Here is a tiny trained network, its code and every weight. The questions are about switching its units off for an input and a target symbol, where a switched-off unit gives its printed mean instead of its output.

import numpy as np


def w(rows, s, z=0):
    codes = np.array(rows[::2]) - 128.0
    scale = np.full(codes.shape[1], s)
    scale[-1] = z or s
    return codes * scale


def norm(h):
    return h / np.sqrt((h * h).mean(-1, keepdims=True) + 1e-5)


def f(y):
    return np.maximum(y, 0)


def softmax(a):
    e = np.exp(a - a.max(-1, keepdims=True))
    return e / e.sum(-1, keepdims=True)


def log_softmax(a):
    a = a - a.max(-1, keepdims=True)
    return a - np.log(np.exp(a).sum(-1, keepdims=True))


def net(x, mask):
    ids = ['γδηθμξπστ'.index(c) for c in x.split()]
    T = len(ids)
    res = E[ids] + P[:T]
    u = 0
    for l in range(3):
        q, k, v = (norm(res) @ M[l].T for M in (Q, K, V))
        z = softmax(np.where(np.tri(T) > 0, q @ k.T / 2**0.5, -1e9)) @ v
        res = res + np.where(mask[u], z, O[l][:, -1]) @ O[l][:, :-1]
        u += 1
        y = f(norm(res) @ A[l][:, :-1].T + A[l][:, -1])
        res = res + np.where(mask[u : u + 4], y, B[l][:, -1]) @ B[l][:, :-1]
        u += 4
    return log_softmax(norm(res)[-1] @ U[:, :-1].T + U[:, -1])


Q, K, V, O, A, B = {}, {}, {}, {}, {}, {}
E = w([
[95,45,112,167,185,174,186,133],'γ',
[126,78,119,129,166,161,121,175],'δ',
[66,69,112,147,154,117,61,165],'η',
[89,175,136,140,237,155,81,65],'θ',
[114,80,30,247,136,50,140,119],'μ',
[95,67,124,151,141,91,123,98],'ξ',
[136,123,131,90,143,80,96,121],'π',
[171,113,83,182,184,133,219,76],'σ',
[121,109,196,83,184,165,193,90],'τ',
],0.011)
P = w([
[190,137,210,119,35,141,141,137],'0',
[124,168,79,126,128,158,161,124],'1',
[162,57,2,90,128,137,81,75],'2',
[106,92,147,203,158,220,62,38],'3',
[115,184,57,142,155,138,169,124],'4',
[195,32,24,74,142,122,88,72],'5',
[101,89,195,174,130,189,69,52],'6',
[91,199,66,141,174,125,183,152],'7',
[205,32,48,63,170,102,85,77],'8',
[107,97,221,190,145,199,81,103],'9',
[81,236,117,144,156,113,205,175],'10',
[215,41,74,72,194,73,89,81],'11',
[81,132,242,202,188,164,80,177],'12',
[87,207,88,152,161,130,194,163],'13',
],0.012)
Q[0] = w([
[89,151,197,249,180,146,131,134],'0.h1',
[200,43,158,145,104,139,43,55],'0.h1',
],0.018)
K[0] = w([
[82,187,125,146,101,139,167,151],'0.h1',
[128,119,123,146,252,66,141,149],'0.h1',
],0.021)
V[0] = w([
[195,206,95,29,117,79,154,130],'0.h1',
[253,160,70,223,150,250,48,250],'0.h1',
],0.0069)
O[0] = w([
[187,250,51,128,95,199,89,124,18],'0.h1',
[192,134,133,167,174,154,97,210,5],'0.h1',
],0.018,0.0015)
A[0] = w([
[172,121,145,67,150,59,151,91,123],'0.n1',
[81,71,180,104,129,152,92,91,185],'0.n2',
[91,202,103,120,89,163,127,11,2],'0.n3',
[132,131,130,129,3,48,99,185,125],'0.n4',
],0.0067,0.0036)
B[0] = w([
[101,71,63,185,91,199,106,170,181],'0.n1',
[85,179,169,155,168,160,158,92,253],'0.n2',
[84,79,143,105,80,151,122,248,199],'0.n3',
[137,140,154,216,72,6,161,99,136],'0.n4',
],0.011,0.0054)
Q[1] = w([
[81,126,254,199,151,174,85,185],'1.h1',
[2,226,142,154,207,187,91,178],'1.h1',
],0.0066)
K[1] = w([
[78,232,157,162,134,112,197,176],'1.h1',
[1,173,76,141,143,55,224,255],'1.h1',
],0.0071)
V[1] = w([
[137,3,138,110,93,198,89,139],'1.h1',
[33,203,85,188,189,114,169,163],'1.h1',
],0.0063)
O[1] = w([
[85,136,99,158,102,178,159,216,185],'1.h1',
[170,254,31,159,198,129,124,126,253],'1.h1',
],0.0047,0.0044)
A[1] = w([
[131,178,86,160,187,156,179,121,254],'1.n1',
[44,206,179,172,152,200,107,157,133],'1.n2',
[104,135,186,151,149,226,101,93,27],'1.n3',
[159,12,77,54,92,12,2,94,176],'1.n4',
],0.008,0.00077)
B[1] = w([
[186,100,132,28,137,96,85,107,229],'1.n1',
[119,10,110,83,38,59,137,153,253],'1.n2',
[177,124,31,157,154,147,82,121,207],'1.n3',
[99,147,47,180,241,247,123,102,202],'1.n4',
],0.011,0.0062)
Q[2] = w([
[123,133,109,47,144,37,208,194],'2.h1',
[102,214,86,93,195,180,252,174],'2.h1',
],0.017)
K[2] = w([
[163,111,213,176,48,124,113,118],'2.h1',
[132,85,128,184,109,252,67,76],'2.h1',
],0.014)
V[2] = w([
[80,141,153,154,101,54,1,136],'2.h1',
[155,200,84,221,105,28,204,147],'2.h1',
],0.0097)
O[2] = w([
[121,183,157,158,177,252,2,55,16],'2.h1',
[127,90,3,207,211,195,177,131,1],'2.h1',
],0.013,0.0025)
A[2] = w([
[88,82,127,111,165,106,103,164,110],'2.n1',
[34,127,144,127,129,168,171,5,39],'2.n2',
[105,122,177,189,213,170,92,122,143],'2.n3',
[190,136,95,118,109,127,111,248,3],'2.n4',
],0.013,0.0055)
B[2] = w([
[138,213,211,127,141,130,146,130,251],'2.n1',
[144,203,134,178,118,60,135,9,255],'2.n2',
[57,120,139,41,95,208,151,140,215],'2.n3',
[154,194,166,223,102,218,173,94,183],'2.n4',
],0.015,0.0076)
U = w([
[140,63,219,129,205,69,158,173,115],'γ',
[189,176,208,194,154,198,105,162,131],'δ',
[22,174,209,71,134,236,106,114,2],'η',
[194,132,127,70,157,118,5,131,222],'θ',
[84,65,62,145,206,157,121,143,228],'μ',
[84,175,124,158,124,114,137,25,130],'ξ',
[112,227,37,107,30,222,79,129,68],'π',
[242,108,78,119,98,111,194,145,122],'σ',
[63,115,79,48,16,108,145,161,108],'τ',
],0.011,0.0054)

Each question gives the input, a string of symbols that net reads in full, and the target symbol t.
The units are the heads (2 rows each of Q, K, V and O) and the neurons (one row each of A and B). Each row of codes is followed by its name. A weight is (code - 128) times the scale printed after its matrix; where a second scale follows, it is the last column's (O, A, B and U).
mask holds one flag per unit, layer by layer, with each layer's heads first. A switched-off unit (its flag False) gives its mean, the last column of its rows in O or B, instead of its output. The means were averaged over made-up inputs and are rounded, as every weight is.
A unit's drop is (log p(t) with every unit on - log p(t) with that unit switched off) / (log p(t) with every unit on - log p(t) with every unit switched off).
The circuit of an input: a set's keep is (log p(t) with only the set's units on - log p(t) with every unit switched off) / (log p(t) with every unit on - log p(t) with every unit switched off). Starting from the 12 units with the biggest drops (on a tie, the unit counted first), units are removed one at a time, each time the one whose removal leaves the highest keep (on an exact tie, the one counted first), for as long as the keep stays at least 0.8.
circuit, biggest first: the units of the circuit, biggest drop first
unit that matters most: the unit with the biggest drop
k most important neurons: the k neurons with the biggest drops, biggest first
top k neurons in layer l: the k neurons of layer l with the biggest drops, biggest first
drop when u is switched off: that unit's drop, to one decimal
input θ σ η, target η: unit that matters most -> 1.n4
input η η γ ξ τ μ ξ η σ μ, target η: circuit, biggest first -> 2.h1; 2.n3; 0.n1
input ξ η τ, target τ: 2 most important neurons -> 1.n2; 1.n1
input σ ξ σ ξ τ η ξ μ π ξ δ η π θ, target σ: top 2 neurons in layer 1 -> 1.n2; 1.n3
input ξ μ γ σ η μ η ξ μ γ μ ξ δ, target μ: circuit, biggest first -> 2.h1; 1.n2
input η ξ θ π ξ ξ η π, target η: circuit, biggest first -> 2.h1; 0.h1; 2.n3
input η μ γ γ μ η σ ξ, target η: circuit, biggest first -> 2.h1; 0.h1; 2.n3
input η ξ μ η μ μ μ η σ μ η σ, target σ: 2 most important neurons -> 0.n2; 1.n2
input τ μ θ γ γ τ δ θ η η τ μ, target μ: top 2 neurons in layer 1 -> 1.n4; 1.n1
input σ τ π σ μ ξ ξ δ σ ξ, target δ: 2 most important neurons -> 2.n4; 1.n1
input π π δ ξ ξ ξ τ θ π η, target θ: 2 most important neurons -> 1.n2; 1.n3
input μ ξ σ τ η μ ξ η ξ τ σ, target μ: 2 most important neurons -> 1.n1; 0.n4
input τ μ ξ μ μ ξ η, target μ: top 2 neurons in layer 1 -> 1.n2; 1.n3
input ξ δ τ ξ τ ξ δ θ δ ξ π ξ τ, target π: unit that matters most -> 0.h1
input θ π η, target η: 2 most important neurons -> 1.n4; 2.n3
input ξ μ μ γ, target μ: 2 most important neurons -> 1.n2; 1.n3
input θ ξ η ξ η μ θ σ μ θ, target σ: top 2 neurons in layer 1 -> 1.n2; 1.n1
input ξ θ τ ξ ξ δ η τ τ θ, target τ: 2 most important neurons -> 1.n2; 0.n3
input θ ξ ξ ξ η ξ μ γ ξ τ η γ, target γ: 2 most important neurons -> 1.n2; 2.n2
input τ τ θ ξ μ δ μ ξ τ τ, target ξ: top neuron in layer 2 -> 2.n2
input π σ π η γ π ξ μ, target π: drop when 0.h1 is switched off -> 0.8
input μ σ τ μ γ τ ξ τ, target μ: drop when 0.n4 is switched off -> 0.2
input θ θ γ ξ τ γ ξ ξ ξ ξ τ σ μ, target τ: drop when 2.n3 is switched off -> 0.0
input δ ξ σ μ ξ μ γ θ ξ μ θ, target δ: drop when 0.h1 is switched off -> 1.6
